Below is a small trained network, with its code and all its weights. Each question gives an input and a class and asks what happens when units are switched off, that is, made to give their printed mean instead of their output.

import numpy as np


def w(rows, s, z=0):
    codes = np.array(rows[::2]) - 128.0
    scale = np.full(codes.shape[1], s)
    scale[-1] = z or s
    return codes * scale


def norm(h):
    return h / np.sqrt((h * h).mean(-1, keepdims=True) + 1e-5)


def f(y):
    return y / 2 * (1 + np.tanh(0.7978845608 * (y + 0.044715 * y**3)))


def log_softmax(a):
    a = a - a.max(-1, keepdims=True)
    return a - np.log(np.exp(a).sum(-1, keepdims=True))


def net(x, mask):
    res = np.array(x, float).reshape(1, 6) / 4 @ E
    u = 0
    for l in range(4):
        y = f(norm(res) @ A[l][:, :-1].T + A[l][:, -1])
        res = res + np.where(mask[u : u + 8], y, B[l][:, -1]) @ B[l][:, :-1]
        u += 8
    return log_softmax(norm(res)[-1] @ U[:, :-1].T + U[:, -1])


A, B = {}, {}
E = w([
[163,174,114,173,183,126],'x0',
[169,227,146,170,106,112],'x1',
[205,82,118,100,169,103],'x2',
[124,131,101,74,186,158],'x3',
[162,118,164,145,134,252],'x4',
[64,133,223,104,160,143],'x5',
],0.0038)
A[0] = w([
[114,136,65,153,134,54,87],'L0N1',
[92,129,134,102,136,124,54],'L0N2',
[139,143,138,115,145,116,90],'L0N3',
[21,238,152,139,26,115,81],'L0N4',
[251,100,110,149,168,160,57],'L0N5',
[159,163,134,227,39,158,3],'L0N6',
[145,28,97,135,171,186,125],'L0N7',
[129,128,128,129,127,128,129],'L0N8',
],0.0032,0.0039)
B[0] = w([
[84,122,164,192,72,105,83],'L0N1',
[66,110,151,107,147,121,2],'L0N2',
[90,97,146,127,130,117,52],'L0N3',
[220,82,103,50,121,191,191],'L0N4',
[157,114,143,18,127,122,111],'L0N5',
[67,4,130,67,175,167,23],'L0N6',
[167,176,113,145,131,177,230],'L0N7',
[130,128,129,127,127,127,130],'L0N8',
],0.0028,0.0008)
A[1] = w([
[170,139,95,204,119,46,91],'L1N1',
[118,168,83,129,197,142,88],'L1N2',
[4,62,195,74,239,117,85],'L1N3',
[138,227,243,142,175,141,48],'L1N4',
[107,34,31,74,116,97,63],'L1N5',
[45,89,150,113,100,228,3],'L1N6',
[126,137,160,239,106,204,72],'L1N7',
[62,43,205,99,3,161,107],'L1N8',
],0.0049,0.0036)
B[1] = w([
[89,156,63,54,117,73,178],'L1N1',
[96,134,125,125,86,107,131],'L1N2',
[158,166,81,24,37,162,248],'L1N3',
[78,9,195,199,163,142,200],'L1N4',
[121,112,194,235,166,165,171],'L1N5',
[94,131,109,164,218,32,155],'L1N6',
[132,60,165,173,149,180,179],'L1N7',
[32,253,185,108,80,60,249],'L1N8',
],0.0051,0.0018)
A[2] = w([
[186,158,103,235,83,127,102],'L2N1',
[183,118,101,195,207,25,48],'L2N2',
[127,173,230,176,155,96,4],'L2N3',
[198,143,72,129,131,213,117],'L2N4',
[85,137,162,84,232,209,116],'L2N5',
[48,32,231,128,67,157,221],'L2N6',
[113,187,218,197,101,106,55],'L2N7',
[223,3,180,60,173,125,105],'L2N8',
],0.0047,0.0016)
B[2] = w([
[155,139,104,2,127,124,170],'L2N1',
[55,124,190,97,172,100,160],'L2N2',
[125,83,111,197,197,146,141],'L2N3',
[144,76,114,77,66,185,199],'L2N4',
[118,171,114,151,6,97,201],'L2N5',
[144,207,158,210,69,104,255],'L2N6',
[167,110,93,156,197,165,168],'L2N7',
[210,159,16,123,165,157,190],'L2N8',
],0.0049,0.0025)
A[3] = w([
[65,69,167,182,133,188,80],'L3N1',
[142,63,137,160,255,69,60],'L3N2',
[149,151,56,134,147,30,18],'L3N3',
[159,23,131,51,226,95,3],'L3N4',
[67,124,185,39,87,103,87],'L3N5',
[153,150,100,143,144,77,110],'L3N6',
[147,64,98,181,202,71,31],'L3N7',
[49,71,122,125,106,202,67],'L3N8',
],0.0058,0.0029)
B[3] = w([
[59,19,195,153,37,93,151],'L3N1',
[79,158,14,157,249,134,163],'L3N2',
[22,197,205,116,91,119,182],'L3N3',
[196,141,178,253,214,248,148],'L3N4',
[146,216,58,157,144,24,252],'L3N5',
[53,157,122,97,104,143,153],'L3N6',
[117,236,90,144,224,95,114],'L3N7',
[65,26,132,137,193,68,124],'L3N8',
],0.004,0.0014)
U = w([
[138,75,178,95,146,105,2],'0',
[124,141,106,152,248,110,126],'1',
[70,205,111,64,88,10,181],'2',
[108,123,241,233,89,162,163],'3',
[237,99,72,71,97,205,175],'4',
[81,18,111,114,118,144,39],'5',
],0.012,0.0076)

Each question gives the input, the list of numbers given to net, and the class t.
The units are the neurons (one row each of A and B). Each row of codes is followed by its name. A weight is (code - 128) times the scale printed after its matrix; where a second scale follows, it is the last column's (A, B and U).
mask holds one flag per neuron, layer by layer. A switched-off neuron (its flag False) gives its mean, the last column of its row in B, instead of its output. The means were averaged over made-up inputs and are rounded, as every weight is.
A unit's drop is (log p(t) with every unit on - log p(t) with that unit switched off) / (log p(t) with every unit on - log p(t) with every unit switched off).
The circuit of an input: a set's keep is (log p(t) with only the set's units on - log p(t) with every unit switched off) / (log p(t) with every unit on - log p(t) with every unit switched off). Starting from the 12 units with the biggest drops (on a tie, the unit counted first), units are removed one at a time, each time the one whose removal leaves the highest keep (on an exact tie, the one counted first), for as long as the keep stays at least 0.8.
units of the circuit, in order: the units of the circuit, biggest drop first
unit that matters most: the unit with the biggest drop
k most important neurons: the k neurons with the biggest drops, biggest first
k most important neurons of layer l: the k neurons of layer l with the biggest drops, biggest first
drop when u is switched off: that unit's drop, to one decimal
input [5,-8,-3,5,2,4], class 4: unit that matters most -> L1N3
input [8,3,0,5,0,5], class 3: units of the circuit, in order -> [L2N5 L1N4]
input [-6,4,-6,-3,4,-7], class 4: units of the circuit, in order -> [L2N1 L0N4]
input [-8,-5,0,5,-2,-4], class 3: units of the circuit, in order -> [L1N5 L2N6]
input [-8,0,7,-1,5,3], class 3: 3 most important neurons -> [L1N8 L2N6 L1N1]
input [-4,-6,3,0,7,7], class 2: 2 most important neurons -> [L1N3 L1N8]
input [1,-4,3,3,-6,-1], class 1: units of the circuit, in order -> [L1N5 L3N4]
input [2,6,4,4,-2,8], class 3: 4 most important neurons -> [L1N4 L2N6 L2N5 L1N6]
input [5,6,-8,7,-5,1], class 1: 2 most important neurons of layer 3 -> [L3N1 L3N5]
input [0,-5,-2,8,-7,-3], class 1: 3 most important neurons -> [L1N8 L2N6 L1N5]
input [3,6,7,-2,1,7], class 1: 3 most important neurons -> [L3N2 L2N8 L1N8]
input [-8,-7,0,2,8,-3], class 3: units of the circuit, in order -> [L1N8 L2N6]
input [6,-7,-4,6,-3,1], class 4: 2 most important neurons of layer 1 -> [L1N3 L1N8]
input [-3,7,3,2,0,0], class 4: units of the circuit, in order -> [L1N8]
input [-1,-7,5,-2,-1,5], class 2: 2 most important neurons -> [L1N3 L1N8]
input [8,-6,5,-3,-1,2], class 4: 2 most important neurons -> [L1N8 L1N6]
input [0,5,-3,4,-5,3], class 1: 3 most important neurons of layer 2 -> [L2N3 L2N7 L2N5]
input [-3,3,8,5,2,8], class 4: 2 most important neurons -> [L2N8 L1N8]
input [-5,-6,-8,-6,3,2], class 2: 2 most important neurons -> [L1N8 L1N4]
input [0,-8,3,2,-2,6], class 2: unit that matters most -> L3N5
input [-1,-8,-4,6,0,-1], class 2: 2 most important neurons of layer 1 -> [L1N3 L1N6]
input [3,7,4,1,0,4], class 1: drop when L3N2 is switched off -> 0.3
